-.07, .28, -.04, .25, .22, -.20, -.24, -.07, -.33, .12, .44, -.38, -.26, -.50, -.51, -.45
.30, .34, .51, -.08, .13, .57, .22, -.04, .54, .36, .27, .11, .16, .26, .43, .18
-.45, -.21, -.15, .15, -.59, -.25, -.14, -.20, -.44, .12, .10, -.12, -.10, .00, -.34, -.44
-.43, .25, .04, .11, -.03, -.63, -.11, -.45, -.48, .15, -.21, -.08, -.34, -.30, -.15, .16
.10, -.01, .12, -.03, -.28, .56, -.49, -.09, .30, -.72, .08, -.10, -.48, -.02, -.68, -.32
->
-.07, .30, -.45, -.43, .10
.28, .34, -.21, .25, -.01
-.04, .51, -.15, .04, .12
.25, -.08, .15, .11, -.03
.22, .13, -.59, -.03, -.28
-.20, .57, -.25, -.63, .56
-.24, .22, -.14, -.11, -.49
-.07, -.04, -.20, -.45, -.09
-.33, .54, -.44, -.48, .30
.12, .36, .12, .15, -.72
.44, .27, .10, -.21, .08
-.38, .11, -.12, -.08, -.10
-.26, .16, -.10, -.34, -.48
-.50, .26, .00, -.30, -.02
-.51, .43, -.34, -.15, -.68
-.45, .18, -.44, .16, -.32

-.04, -.22, .04, .24, -.02, .76, -.03, -.25, .02, -.08, -.02, .01, -.10, .01
.01, .07, -.08, -.16, .14, -.10, .02, .43, .01, .04, -.10, -.08, .14, .09
->
-.04, .01
-.22, .07
.04, -.08
.24, -.16
-.02, .14
.76, -.10
-.03, .02
-.25, .43
.02, .01
-.08, .04
-.02, -.10
.01, -.08
-.10, .14
.01, .09

-.36, -.09, -.31, -.74, -.28
.19, -.03, -.31, -.45, .16
.21, .07, .42, .34, .48
-.11, .00, -.17, -.05, -.17
.51, .50, .18, .31, .42
-.77, -.52, -.12, -.08, -.38
-.50, -.39, -.37, -.58, -.23
-.13, -.23, -.64, -.32, .15
.32, .22, .24, .16, .50
->
-.36, .19, .21, -.11, .51, -.77, -.50, -.13, .32
-.09, -.03, .07, .00, .50, -.52, -.39, -.23, .22
-.31, -.31, .42, -.17, .18, -.12, -.37, -.64, .24
-.74, -.45, .34, -.05, .31, -.08, -.58, -.32, .16
-.28, .16, .48, -.17, .42, -.38, -.23, .15, .50

-.36, -.10, -.41, .40, -.26, .17
.04, -.01, .15, .01, .02, -.25
.02, -.47, -.45, .04, -.26, -.19
.00, -.21, -.67, .09, -.33, -.01
-.16, .48, .52, .13, .17, .37
.25, -.73, -.30, -.09, .02, -.53
-.03, -.30, -.60, .04, -.13, -.18
->
-.36, .04, .02, .00, -.16, .25, -.03
-.10, -.01, -.47, -.21, .48, -.73, -.30
-.41, .15, -.45, -.67, .52, -.30, -.60
.40, .01, .04, .09, .13, -.09, .04
-.26, .02, -.26, -.33, .17, .02, -.13
.17, -.25, -.19, -.01, .37, -.53, -.18

.03, .08, -.12, .00, .04, -.21
.11, -.33, -.53, .79, -.58, -.52
.06, -.08, .17, -.02, -.25, -.15
-.50, .25, .27, -.14, .10, .43
-.51, -.29, .21, .19, -.46, -.16
.18, -.18, -.19, .49, -.31, -.18
.64, .41, -.25, -.34, .54, .05
-.20, .25, .33, .02, -.42, .12
-.20, -.06, -.35, -.01, .16, .05
->
.03, .11, .06, -.50, -.51, .18, .64, -.20, -.20
.08, -.33, -.08, .25, -.29, -.18, .41, .25, -.06
-.12, -.53, .17, .27, .21, -.19, -.25, .33, -.35
.00, .79, -.02, -.14, .19, .49, -.34, .02, -.01
.04, -.58, -.25, .10, -.46, -.31, .54, -.42, .16
-.21, -.52, -.15, .43, -.16, -.18, .05, .12, .05

.11, -.12, -.41, .10, -.24, -.31, -.51, .09, .30, .40
-.24, -.05, -.25, -.07, -.33, -.46, -.24, -.10, .42, -.14
.29, .13, .55, -.15, .02, .56, .18, -.15, .09, -.13
.18, -.32, -.27, .13, .03, .65, -.10, -.28, .35, -.02
.48, .43, .34, -.34, -.09, .42, .35, .05, .07, -.17
-.23, -.26, .17, -.01, .35, -.33, -.44, -.32, -.08, -.22
-.34, -.16, -.21, .36, .04, .53, -.16, -.16, .35, .05
.14, .31, -.54, -.12, -.35, .16, .37, .03, .43, .01
.22, .31, .55, -.35, .36, .27, .28, -.15, .01, .14
->
.11, -.24, .29, .18, .48, -.23, -.34, .14, .22
-.12, -.05, .13, -.32, .43, -.26, -.16, .31, .31
-.41, -.25, .55, -.27, .34, .17, -.21, -.54, .55
.10, -.07, -.15, .13, -.34, -.01, .36, -.12, -.35
-.24, -.33, .02, .03, -.09, .35, .04, -.35, .36
-.31, -.46, .56, .65, .42, -.33, .53, .16, .27
-.51, -.24, .18, -.10, .35, -.44, -.16, .37, .28
.09, -.10, -.15, -.28, .05, -.32, -.16, .03, -.15
.30, .42, .09, .35, .07, -.08, .35, .43, .01
.40, -.14, -.13, -.02, -.17, -.22, .05, .01, .14
